Here is a tiny trained network, its code and every weight. The questions are about switching its units off for an input and a class, where a switched-off unit gives its printed mean instead of its output.

import numpy as np


def w(rows, s, z=0):
    codes = np.array(rows[::2]) - 128.0
    scale = np.full(codes.shape[1], s)
    scale[-1] = z or s
    return codes * scale


def f(y):
    return y / 2 * (1 + np.tanh(0.7978845608 * (y + 0.044715 * y**3)))


def log_softmax(a):
    a = a - a.max(-1, keepdims=True)
    return a - np.log(np.exp(a).sum(-1, keepdims=True))


def net(x, mask):
    res = np.array(x, float).reshape(1, 2) / 4 @ E
    y = f(res @ A[0][:, :-1].T + A[0][:, -1])
    res = res + np.where(mask, y, B[0][:, -1]) @ B[0][:, :-1]
    return log_softmax(res[-1] @ U[:, :-1].T + U[:, -1])


A, B = {}, {}
E = w([
[250,214,88,154,226],'x0',
[100,32,49,255,153],'x1',
],0.0066)
A[0] = w([
[226,204,70,169,247,103],'neuron 0',
[119,32,31,235,155,107],'neuron 1',
[154,212,244,2,108,109],'neuron 2',
[134,142,162,105,94,253],'neuron 3',
[43,52,183,115,39,115],'neuron 4',
[38,44,178,122,18,104],'neuron 5',
],0.006,0.0067)
B[0] = w([
[122,196,232,96,184,226],'neuron 0',
[40,254,139,212,46,223],'neuron 1',
[17,232,97,229,33,229],'neuron 2',
[191,43,40,96,130,255],'neuron 3',
[144,156,210,76,188,221],'neuron 4',
[135,179,227,84,182,229],'neuron 5',
],0.0077,0.0055)
U = w([
[92,178,105,189,21,64],'0',
[152,131,224,81,249,78],'1',
[185,7,4,89,141,253],'2',
],0.011,0.0045)

Each question gives the input, the list of numbers given to net, and the class t.
The units are the neurons (one row each of A and B). Each row of codes is followed by its name. A weight is (code - 128) times the scale printed after its matrix; where a second scale follows, it is the last column's (A, B and U).
mask holds one flag per neuron, in row order. A switched-off neuron (its flag False) gives its mean, the last column of its row in B, instead of its output. The means were averaged over made-up inputs and are rounded, as every weight is.
A unit's drop is (log p(t) with every unit on - log p(t) with that unit switched off) / (log p(t) with every unit on - log p(t) with every unit switched off).
The circuit of an input: a set's keep is (log p(t) with only the set's units on - log p(t) with every unit switched off) / (log p(t) with every unit on - log p(t) with every unit switched off). Starting from all 6 units, units are removed one at a time, each time the one whose removal leaves the highest keep (on an exact tie, the one counted first), for as long as the keep stays at least 0.8.
circuit, biggest first: the units of the circuit, biggest drop first
most important unit: the unit with the biggest drop
top k neurons: the k neurons with the biggest drops, biggest first
drop of u: that unit's drop, to one decimal
input [-4,0], class 1: circuit, biggest first	(neuron 2)
input [-1,2], class 2: circuit, biggest first	(neuron 2; neuron 0)
input [-5,4], class 1: top 3 neurons	(neuron 2; neuron 5; neuron 4)
input [-5,3], class 1: circuit, biggest first	(neuron 2; neuron 5)
input [-4,1], class 1: top 3 neurons	(neuron 5; neuron 2; neuron 4)
input [-2,3], class 2: circuit, biggest first	(neuron 2; neuron 0)
input [2,-3], class 2: circuit, biggest first	(neuron 1; neuron 5; neuron 4)
input [-8,-6], class 1: top 2 neurons	(neuron 4; neuron 5)
input [-1,3], class 2: circuit, biggest first	(neuron 2; neuron 0)
input [-2,-3], class 2: top 2 neurons	(neuron 1; neuron 0)
input [3,-4], class 0: top 3 neurons	(neuron 2; neuron 4; neuron 5)
input [-5,0], class 1: top 2 neurons	(neuron 5; neuron 4)
input [-6,5], class 1: top 3 neurons	(neuron 5; neuron 4; neuron 2)
input [7,8], class 0: most important unit	neuron 1
input [-4,-1], class 1: top 4 neurons	(neuron 5; neuron 4; neuron 2; neuron 1)
input [1,2], class 2: top 2 neurons	(neuron 2; neuron 5)
input [-3,3], class 2: top 2 neurons	(neuron 2; neuron 0)
input [7,7], class 0: drop of neuron 0	-0.3
input [3,-2], class 2: drop of neuron 0	0.0
input [-2,-7], class 0: most important unit	neuron 2
input [3,-6], class 0: drop of neuron 2	0.7
input [-6,-2], class 1: drop of neuron 5	0.2
